Below are the code and all the weights of a small trained network. Each question names an input and a target symbol and asks about switching units off, where a switched-off unit gives its printed mean instead of its output.

import numpy as np


def w(rows, s, z=0):
    codes = np.array(rows[::2]) - 128.0
    scale = np.full(codes.shape[1], s)
    scale[-1] = z or s
    return codes * scale


def f(y):
    return y / 2 * (1 + np.tanh(0.7978845608 * (y + 0.044715 * y**3)))


def softmax(a):
    e = np.exp(a - a.max(-1, keepdims=True))
    return e / e.sum(-1, keepdims=True)


def log_softmax(a):
    a = a - a.max(-1, keepdims=True)
    return a - np.log(np.exp(a).sum(-1, keepdims=True))


def net(x, mask):
    ids = ['αγεζξσφω'.index(c) for c in x.split()]
    T = len(ids)
    res = E[ids] + P[:T]
    r = res
    for j in range(2):
        rows = slice(2 * j, 2 * j + 2)
        q, k, v = (r @ M[0][rows].T for M in (Q, K, V))
        z = softmax(np.where(np.tri(T) > 0, q @ k.T / 2**0.5, -1e9)) @ v
        o = O[0][rows]
        res = res + np.where(mask[j], z, o[:, -1]) @ o[:, :-1]
    y = f(res @ A[0][:, :-1].T + A[0][:, -1])
    res = res + np.where(mask[2:18], y, B[0][:, -1]) @ B[0][:, :-1]
    return log_softmax(res[-1] @ U[:, :-1].T + U[:, -1])


Q, K, V, O, A, B = {}, {}, {}, {}, {}, {}
E = w([
[150,206,125,216,202],'α',
[4,179,240,166,61],'γ',
[152,170,104,185,170],'ε',
[206,170,77,179,216],'ζ',
[106,68,143,145,61],'ξ',
[158,119,123,169,124],'σ',
[76,200,174,211,139],'φ',
[201,114,92,163,166],'ω',
],0.015)
P = w([
[60,2,55,233,135],'0',
[164,125,125,196,102],'1',
[170,120,131,204,113],'2',
[182,131,141,194,112],'3',
[180,136,151,196,111],'4',
[185,121,154,192,113],'5',
[199,134,174,190,110],'6',
[196,120,171,188,109],'7',
[199,129,181,186,104],'8',
[195,133,188,188,105],'9',
[197,131,185,180,109],'10',
[197,119,189,180,107],'11',
[200,116,193,184,103],'12',
[200,104,199,176,95],'13',
],0.0096)
Q[0] = w([
[110,102,151,247,156],'H0',
[83,127,89,85,162],'H0',
[84,138,170,83,219],'H1',
[135,132,114,166,171],'H1',
],0.013)
K[0] = w([
[65,41,137,188,199],'H0',
[176,181,189,150,106],'H0',
[146,251,142,72,135],'H1',
[195,149,134,180,135],'H1',
],0.012)
V[0] = w([
[66,128,147,127,56],'H0',
[129,5,117,67,120],'H0',
[84,72,14,136,148],'H1',
[78,135,125,111,94],'H1',
],0.015)
O[0] = w([
[137,24,205,168,201,176],'H0',
[200,173,226,167,96,60],'H0',
[94,249,181,121,201,144],'H1',
[207,138,81,116,190,2],'H1',
],0.013,0.0047)
A[0] = w([
[189,161,171,71,129,89],'N0',
[66,96,53,112,158,111],'N1',
[184,133,87,69,216,164],'N2',
[115,161,136,119,168,193],'N3',
[128,93,122,138,163,66],'N4',
[116,160,65,85,112,54],'N5',
[85,104,118,10,130,146],'N6',
[137,92,137,118,70,150],'N7',
[208,139,119,150,80,40],'N8',
[200,132,72,160,165,168],'N9',
[61,125,153,137,98,116],'N10',
[117,110,85,156,102,62],'N11',
[139,105,164,161,151,20],'N12',
[141,128,79,38,159,49],'N13',
[143,175,109,131,73,35],'N14',
[122,92,87,119,152,3],'N15',
],0.014,0.013)
B[0] = w([
[127,42,122,132,106,176],'N0',
[118,90,224,85,46,242],'N1',
[81,68,101,126,112,143],'N2',
[112,73,102,118,95,221],'N3',
[130,187,100,163,158,202],'N4',
[236,134,196,110,149,209],'N5',
[84,198,180,168,123,169],'N6',
[148,120,90,128,165,207],'N7',
[76,92,144,87,145,162],'N8',
[58,209,179,140,152,173],'N9',
[153,172,111,123,177,218],'N10',
[194,123,111,78,148,165],'N11',
[98,171,114,2,124,255],'N12',
[78,212,127,134,193,129],'N13',
[91,77,204,100,213,188],'N14',
[52,197,161,109,132,134],'N15',
],0.0099,0.0093)
U = w([
[59,188,104,33,51,19],'α',
[88,137,105,126,219,42],'γ',
[70,201,9,138,103,186],'ε',
[189,255,117,99,182,46],'ζ',
[187,103,168,159,142,132],'ξ',
[164,153,145,212,137,254],'σ',
[114,38,94,156,94,158],'φ',
[15,227,179,165,138,135],'ω',
],0.0069,0.01)

Each question gives the input, a string of symbols that net reads in full, and the target symbol t.
The units are the heads (2 rows each of Q, K, V and O) and the neurons (one row each of A and B). Each row of codes is followed by its name. A weight is (code - 128) times the scale printed after its matrix; where a second scale follows, it is the last column's (O, A, B and U).
mask holds one flag per unit, heads first, then neurons. A switched-off unit (its flag False) gives its mean, the last column of its rows in O or B, instead of its output. The means were averaged over made-up inputs and are rounded, as every weight is.
A unit's drop is (log p(t) with every unit on - log p(t) with that unit switched off) / (log p(t) with every unit on - log p(t) with every unit switched off).
The circuit of an input: a set's keep is (log p(t) with only the set's units on - log p(t) with every unit switched off) / (log p(t) with every unit on - log p(t) with every unit switched off). Starting from the 12 units with the biggest drops (on a tie, the unit counted first), units are removed one at a time, each time the one whose removal leaves the highest keep (on an exact tie, the one counted first), for as long as the keep stays at least 0.8.
units of the circuit, in order: the units of the circuit, biggest drop first
unit that matters most: the unit with the biggest drop
top k neurons: the k neurons with the biggest drops, biggest first
which heads matter: for each layer, one digit per head in row order, 1 if its drop is at least 0.15 and else 0, layers parted by /
drop when u is switched off: that unit's drop, to one decimal
input σ ε α ζ, target ω: unit that matters most	N9
input ω ζ ε φ α σ σ ξ, target ω: which heads matter	01
input φ ω σ σ σ ξ σ ω, target φ: which heads matter	10
input γ γ ω α σ, target γ: units of the circuit, in order	H0, N12, N1
input ζ α α γ φ σ γ ξ α γ ε γ φ, target ζ: units of the circuit, in order	H0, N5
input ζ ω ζ γ, target ζ: units of the circuit, in order	H0, N5, N10
input ω α ω ζ, target ω: which heads matter	10
input ξ α γ ε ζ φ ε ξ, target ξ: which heads matter	10
input γ σ α α α ξ ε, target γ: units of the circuit, in order	H0, N12
input γ α ω ξ ξ, target γ: top 2 neurons	N12, N1
input γ ε ζ α ε ε ξ ω, target γ: top 2 neurons	N12, N1
input ω ξ γ ω ξ α φ ζ α ω σ, target ω: top 2 neurons	N5, N14
input ε ξ ω γ ε ω ζ γ γ, target ε: which heads matter	11
input ω σ γ ζ ω α α ξ ε σ, target ω: which heads matter	11
input ξ φ α ε α, target ξ: units of the circuit, in order	H0
input σ γ φ, target σ: units of the circuit, in order	N12, H0
input α α ε γ ξ γ ε γ γ ω φ ω, target α: units of the circuit, in order	H0, N1
input γ ε γ ω σ γ ω γ γ, target γ: which heads matter	10
input ε α φ ε γ ω ω, target ε: top 2 neurons	N1, N5
input ω ω ξ ε α α φ ε, target ω: top 2 neurons	N14, N5
input α σ σ ε ω σ φ σ φ, target α: units of the circuit, in order	H0, N1
input α ζ ξ ξ φ α α ζ α α ω σ σ, target α: units of the circuit, in order	H0
input ζ σ ξ φ ζ σ γ σ α, target ζ: top 4 neurons	N5, N1, N0, N11
input γ ζ α ζ α ξ ω ω α γ ζ, target γ: top 3 neurons	N12, N1, N4
input φ α α ε α σ, target φ: top 2 neurons	N12, N1
input φ ε ε σ ε γ ε ε ω α ε, target φ: top 3 neurons	N1, N12, N5
input γ ξ α, target γ: top 3 neurons	N12, N1, N6
input σ ω ξ γ γ ξ, target σ: drop when N9 is switched off	0.1
input ε ξ ξ γ γ ξ γ ξ, target ε: drop when N1 is switched off	0.3
